In the rows, 128 means zero.
Each row is followed by its group and then its class within the group.
[140 134 147  97 107 120 132 143  98 138 116 142  98 124 103 164 148 148
 137 114 148 127  70 145  94 118 148 113 169 159 155 142 163  76 122 193
 122 120 121  57 142 110 113 119 107 120 134 128]
(22).gp
[154 159 122 137 119 148 122 123  94 139 130 122 111 148  92 180 163 155
 144 109 159 134  66 152 100  89 144 131 179 116 171 134 190  50 111 194
 116 111 132  36 142  99 120  95 100 114 130  87]
(22).sd
[161 139 146  89  87 138 134 109 134 149 125 125 119 141 125 165 137 122
 120 129 136 126  86 110  98  86 138 131 154 140 120 132 157  54 132 181
 113  88 109  38 166  96  97 123 150 136 138 124]
(23).Jc
[132 131 140  73  78 134 131 139 144 141 108 134 117 143 152 166 129 124
 120 146 123 129  84  85 102  77 147 124 146 152 105 149 139  68 174 187
 113  91  95  51 136 105  98 130 169 136 139 142]
(23).bd
[144 137 147 130 122 130 128 128 103 140 128 130 124 130  97 164 151 145
 140 107 149 138  80 161 109 120 136 116 164 142 173 125 154  82 107 170
 117 126 140  77 153 106 114 122  97 122 133 101]
(22).gp
[149 131 177 124 107 128 129 135 108 146 119 136 113 126 117 166 149 157
 142 107 151 130  68 162 102 108 138 120 172 149 159 121 145  68 115 180
 113 116 131  64 153 111 108 118 108 129 133 103]
(22).sd
[ 85 114 131  81 123  92 137 165 115 119 103 166  84  82 116 123 111 133
 135 130 146 121 113 143 119 152 126 106 129 171 128 142  97 167 111 151
 142 170 135 166 119 147 121 130 118 132 136 152]
(22).sd
[163 143 147  98  86 153 122 120 152 144 137 119 122 167 154 163 141 118
 114 139 118 131 112 100 107  77 137 137 147 130 104 135 157  49 141 178
 104  76 100  45 162  97 107 124 169 143 139 127]
(23).bd
[133 137 139  99 104 131 118 151 143 145 116 138 109 141 148 152 128 127
 119 134 142 125 113 107 120  82 134 130 147 154 114 137 125  85 142 166
 102 114 112  97 145 122  98 113 160 132 136 132]
(23).Jc
[118 112 119  56  87 117 137 149 160 129 102 151 105 104 143 136 117 114
 121 137 129 120 111 101 112 116 126 117 131 177  99 131 101 117 135 152
 124 124 116 116 141 124 102 128 156 148 134 152]
(23).bd
[179 137 168 124  77 144 109 135 146 169 127 122 114 162 136 173 154 129
 124 121 141 122  91 125 115  73 118 137 170 149 142 106 149  22 140 204
  77  89 119  35 161 104  85 110 153 132 140 126]
(23).Jc
[140 138 144 135 132 124 133 122  93 127 121 123 117 118  92 156 150 145
 132 101 145 132  87 158 110 145 126 118 156 131 169 129 162 107 102 157
 137 131 153  92 143 106 129 124  84 139 122  95]
(22).gp
[115 149 133 115 136 132 114 141  91 131 118 136 123 126  95 167 140 152
 142 116 157 121  90 141 108  96 153 120 156 140 158 154 159  87 132 187
 123 127 125  88 119 116 126 121 105 112 128 112]
(22).sd
[138 132 138  85  88 131 128 138 137 137 118 138 109 136 147 159 127 123
 117 142 127 126  97  99 100  86 146 126 142 152 105 141 144  82 153 177
 114  97 104  74 144 110 106 126 159 129 129 138]
(23).bd
[180 153 179  99  60 163 113 126 130 177 125 116 119 189 136 210 154 140
 121 121 142 128  56 110  84  20 155 138 188 146 142 132 206   4 143 240
  73  60 100   4 182  74  85 103 163 143 138 110]
(23).Jc
[141 126 160 127 110 118 138 136 100 143 124 138 114 118  88 175 147 141
 133 107 148 122  81 159 112 139 134 103 161 154 173 132 149  93 100 163
 130 136 156  85 156 108 108 122  97 132 130 100]
(22).gp
[148 133 139 126 128 122 142 134 101 125 119 149 121 119  75 158 146 147
 133 110 148 123  81 162 104 142 134 129 150 119 170 134 153 108 107 162
 146 122 147  86 134 112 126 132  90 125 123 102]
(22).gp
[121 145 132 116 127 129 125 133 112 138 125 132 118 126 112 150 131 141
 139 121 140 120 105 137 117 110 140 124 144 130 140 144 151 110 127 156
 125 122 129  97 120 121 132 136 114 114 127 117]
(22).sd
[ 32  89  96  46 147  50 154 169  91  81  86 194  79  24 107  84  83 128
 133 133 139 120 130 154 117 218 139  79  97 184 106 157  48 252 111  84
 191 208 146 252  80 158 145 164 103 135 125 168]
(22).gp
[110 114 124  41 100 102 133 156 128 109 103 163 113  92 147 123 100 114
 121 151 129 129 117 100 111 131 149  98 118 169  87 158 101 153 142 140
 153 128  88 144 115 131 118 153 158 136 133 151]
(23).bd
[181 130 165 108  66 149 114 121 156 166 129 121  98 162 151 167 152 115
 119 121 126 123  94 102 110  74 132 133 161 156 129 115 145  31 128 179
  87  78 109  28 185  88  83 116 162 144 142 126]
(23).Jc
[179 126 169  84  55 142 131 127 139 152 113 129 107 149 139 186 149 116
 119 121 133 123  71 104  90  67 137 137 178 155 122 121 159  25 132 203
  97  75 107  11 178  86  81 115 150 144 139 118]
(23).bd
[113 131 130  95 121 113 135 138  97 130 113 153 109 107  98 150 132 142
 132 115 144 136  81 148 103 147 137 111 146 157 148 138 139 133 108 165
 152 141 144  96 131 115 120 137 102 132 134 111]
(22).sd
[209 144 180 119  53 168 118 116 150 170 136 111 122 179 139 199 168 128
 129 117 123 130  63 111  91  45 141 146 186 136 142 116 183   4 140 221
 126  42 106   4 185  83  84 112 167 137 142 107]
(23).Jc
